Here is a tiny trained network, its code and every weight. The questions are about switching its units off for an input and a target symbol, where a switched-off unit gives its printed mean instead of its output.

import numpy as np


def w(rows, s, z=0):
    codes = np.array(rows[::2]) - 128.0
    scale = np.full(codes.shape[1], s)
    scale[-1] = z or s
    return codes * scale


def norm(h):
    return h / np.sqrt((h * h).mean(-1, keepdims=True) + 1e-5)


def f(y):
    return y / 2 * (1 + np.tanh(0.7978845608 * (y + 0.044715 * y**3)))


def softmax(a):
    e = np.exp(a - a.max(-1, keepdims=True))
    return e / e.sum(-1, keepdims=True)


def log_softmax(a):
    a = a - a.max(-1, keepdims=True)
    return a - np.log(np.exp(a).sum(-1, keepdims=True))


def net(x, mask):
    ids = ['αβγδεζλξπτφω'.index(c) for c in x.split()]
    T = len(ids)
    res = E[ids] + P[:T]
    r = norm(res)
    for j in range(2):
        rows = slice(4 * j, 4 * j + 4)
        q, k, v = (r @ M[0][rows].T for M in (Q, K, V))
        z = softmax(np.where(np.tri(T) > 0, q @ k.T / 4**0.5, -1e9)) @ v
        o = O[0][rows]
        res = res + np.where(mask[j], z, o[:, -1]) @ o[:, :-1]
    y = f(norm(res) @ A[0][:, :-1].T + A[0][:, -1])
    res = res + np.where(mask[2:10], y, B[0][:, -1]) @ B[0][:, :-1]
    return log_softmax(norm(res)[-1] @ U[:, :-1].T + U[:, -1])


Q, K, V, O, A, B = {}, {}, {}, {}, {}, {}
E = w([
[126,3,42,142,200],'α',
[111,179,148,95,109],'β',
[132,154,152,110,102],'γ',
[121,161,145,89,113],'δ',
[115,138,150,97,143],'ε',
[147,157,154,104,115],'ζ',
[154,164,153,120,106],'λ',
[148,163,142,100,101],'ξ',
[144,152,178,134,136],'π',
[154,153,119,100,173],'τ',
[157,157,105,132,80],'φ',
[153,169,111,189,139],'ω',
],0.0075)
P = w([
[59,249,125,74,144],'0',
[79,214,127,89,147],'1',
[107,195,133,96,143],'2',
[137,172,140,84,132],'3',
[157,149,146,84,132],'4',
[177,125,152,93,129],'5',
[195,104,157,96,127],'6',
[209,75,156,103,138],'7',
[226,52,162,102,133],'8',
[253,27,164,96,137],'9',
],0.0028)
Q[0] = w([
[111,119,110,137,164],'H1',
[75,99,104,125,82],'H1',
[251,202,173,89,146],'H1',
[116,141,163,84,127],'H1',
[119,114,168,140,132],'H2',
[68,150,113,155,127],'H2',
[186,143,156,87,181],'H2',
[155,150,115,73,171],'H2',
],0.017)
K[0] = w([
[79,188,127,142,89],'H1',
[103,179,189,105,140],'H1',
[171,35,94,161,125],'H1',
[215,100,150,117,104],'H1',
[122,115,111,61,141],'H2',
[85,180,114,112,107],'H2',
[204,118,137,138,154],'H2',
[245,130,140,152,126],'H2',
],0.012)
V[0] = w([
[77,98,94,167,72],'H1',
[117,115,171,111,216],'H1',
[84,108,124,54,136],'H1',
[148,178,38,170,180],'H1',
[91,75,218,162,134],'H2',
[81,76,105,2,120],'H2',
[155,156,82,126,11],'H2',
[157,125,17,108,109],'H2',
],0.0064)
O[0] = w([
[193,184,92,144,66,1],'H1',
[149,127,179,163,208,163],'H1',
[194,131,152,82,179,134],'H1',
[143,21,159,198,52,199],'H1',
[124,177,176,140,88,25],'H2',
[85,82,158,1,73,106],'H2',
[213,106,102,93,191,132],'H2',
[168,48,89,113,127,100],'H2',
],0.0065,0.0038)
A[0] = w([
[74,106,227,213,120,106],'N1',
[101,22,37,114,135,104],'N2',
[98,59,105,255,51,128],'N3',
[129,166,27,170,5,164],'N4',
[160,119,205,156,22,77],'N5',
[164,177,115,112,85,1],'N6',
[108,217,31,87,36,107],'N7',
[92,106,79,57,207,161],'N8',
],0.0066,0.0042)
B[0] = w([
[146,79,126,138,61,199],'N1',
[135,236,184,152,61,185],'N2',
[49,127,3,112,135,200],'N3',
[102,87,171,78,32,157],'N4',
[167,180,146,165,194,139],'N5',
[224,107,201,47,149,94],'N6',
[201,154,220,234,62,123],'N7',
[175,90,111,207,78,252],'N8',
],0.0068,0.0039)
U = w([
[147,165,160,212,130,38],'α',
[128,176,130,105,114,136],'β',
[171,150,139,122,139,140],'γ',
[117,124,118,47,117,185],'δ',
[82,125,143,88,139,128],'ε',
[105,118,104,82,172,100],'ζ',
[150,149,61,180,215,90],'λ',
[208,91,53,80,133,66],'ξ',
[57,203,168,179,167,194],'π',
[112,32,203,158,133,85],'τ',
[162,159,146,137,11,127],'φ',
[61,117,45,149,97,253],'ω',
],0.011,0.0029)

Each question gives the input, a string of symbols that net reads in full, and the target symbol t.
The units are the heads (4 rows each of Q, K, V and O) and the neurons (one row each of A and B). Each row of codes is followed by its name. A weight is (code - 128) times the scale printed after its matrix; where a second scale follows, it is the last column's (O, A, B and U).
mask holds one flag per unit, heads first, then neurons. A switched-off unit (its flag False) gives its mean, the last column of its rows in O or B, instead of its output. The means were averaged over made-up inputs and are rounded, as every weight is.
A unit's drop is (log p(t) with every unit on - log p(t) with that unit switched off) / (log p(t) with every unit on - log p(t) with every unit switched off).
The circuit of an input: a set's keep is (log p(t) with only the set's units on - log p(t) with every unit switched off) / (log p(t) with every unit on - log p(t) with every unit switched off). Starting from all 10 units, units are removed one at a time, each time the one whose removal leaves the highest keep (on an exact tie, the one counted first), for as long as the keep stays at least 0.8.
circuit, biggest first: the units of the circuit, biggest drop first
top k neurons: the k neurons with the biggest drops, biggest first
which heads matter: for each layer, one digit per head in row order, 1 if its drop is at least 0.15 and else 0, layers parted by /
input λ λ π ω β π λ, target π: circuit, biggest first	[H2; N8]
input δ π φ ζ ε, target φ: which heads matter	10
input β ω β π, target ω: circuit, biggest first	[H1; N3]
input γ ξ ω ω β β τ, target τ: which heads matter	10
input φ τ α λ γ ζ ξ ξ φ, target ξ: top 2 neurons	[N8; N7]
input τ α δ φ δ, target ξ: circuit, biggest first	[H2]
input τ γ γ τ ω β ζ ε λ, target λ: circuit, biggest first	[H1; N2; H2]
input ω τ π, target ω: top 2 neurons	[N3; N1]
input φ τ β γ, target τ: top 2 neurons	[N3; N1]
input τ α β τ β ε τ ε β π, target α: circuit, biggest first	[N5; H2]
input φ γ δ, target φ: top 3 neurons	[N2; N7; N3]
input δ τ ε λ φ δ ξ ξ δ λ, target λ: top 3 neurons	[N1; N4; N8]
input ξ φ ω φ δ π, target φ: which heads matter	11
input λ π τ β λ, target τ: which heads matter	10
input τ ω δ τ π β, target τ: circuit, biggest first	[N3; N2]
input β ξ γ, target ξ: top 2 neurons	[N8; N2]
input δ ξ β ω τ δ π ξ φ τ, target φ: circuit, biggest first	[H1; N2]
input τ ε δ α, target τ: circuit, biggest first	[H1; H2; N3; N2]
input φ γ π γ δ, target π: circuit, biggest first	[H2]
input ε ε λ τ δ φ ξ δ π δ, target π: which heads matter	11
input λ π ξ, target π: which heads matter	01
input ω τ τ π ξ, target τ: which heads matter	10
input ζ λ ω δ ε τ α φ, target ξ: top neuron	[N8]
input τ ω λ ω ω δ λ, target ω: circuit, biggest first	[H1; N3]
input τ φ ε τ φ τ ε, target φ: circuit, biggest first	[N2; H1]
input ε ζ λ ζ, target λ: circuit, biggest first	[H1; N8; N4]
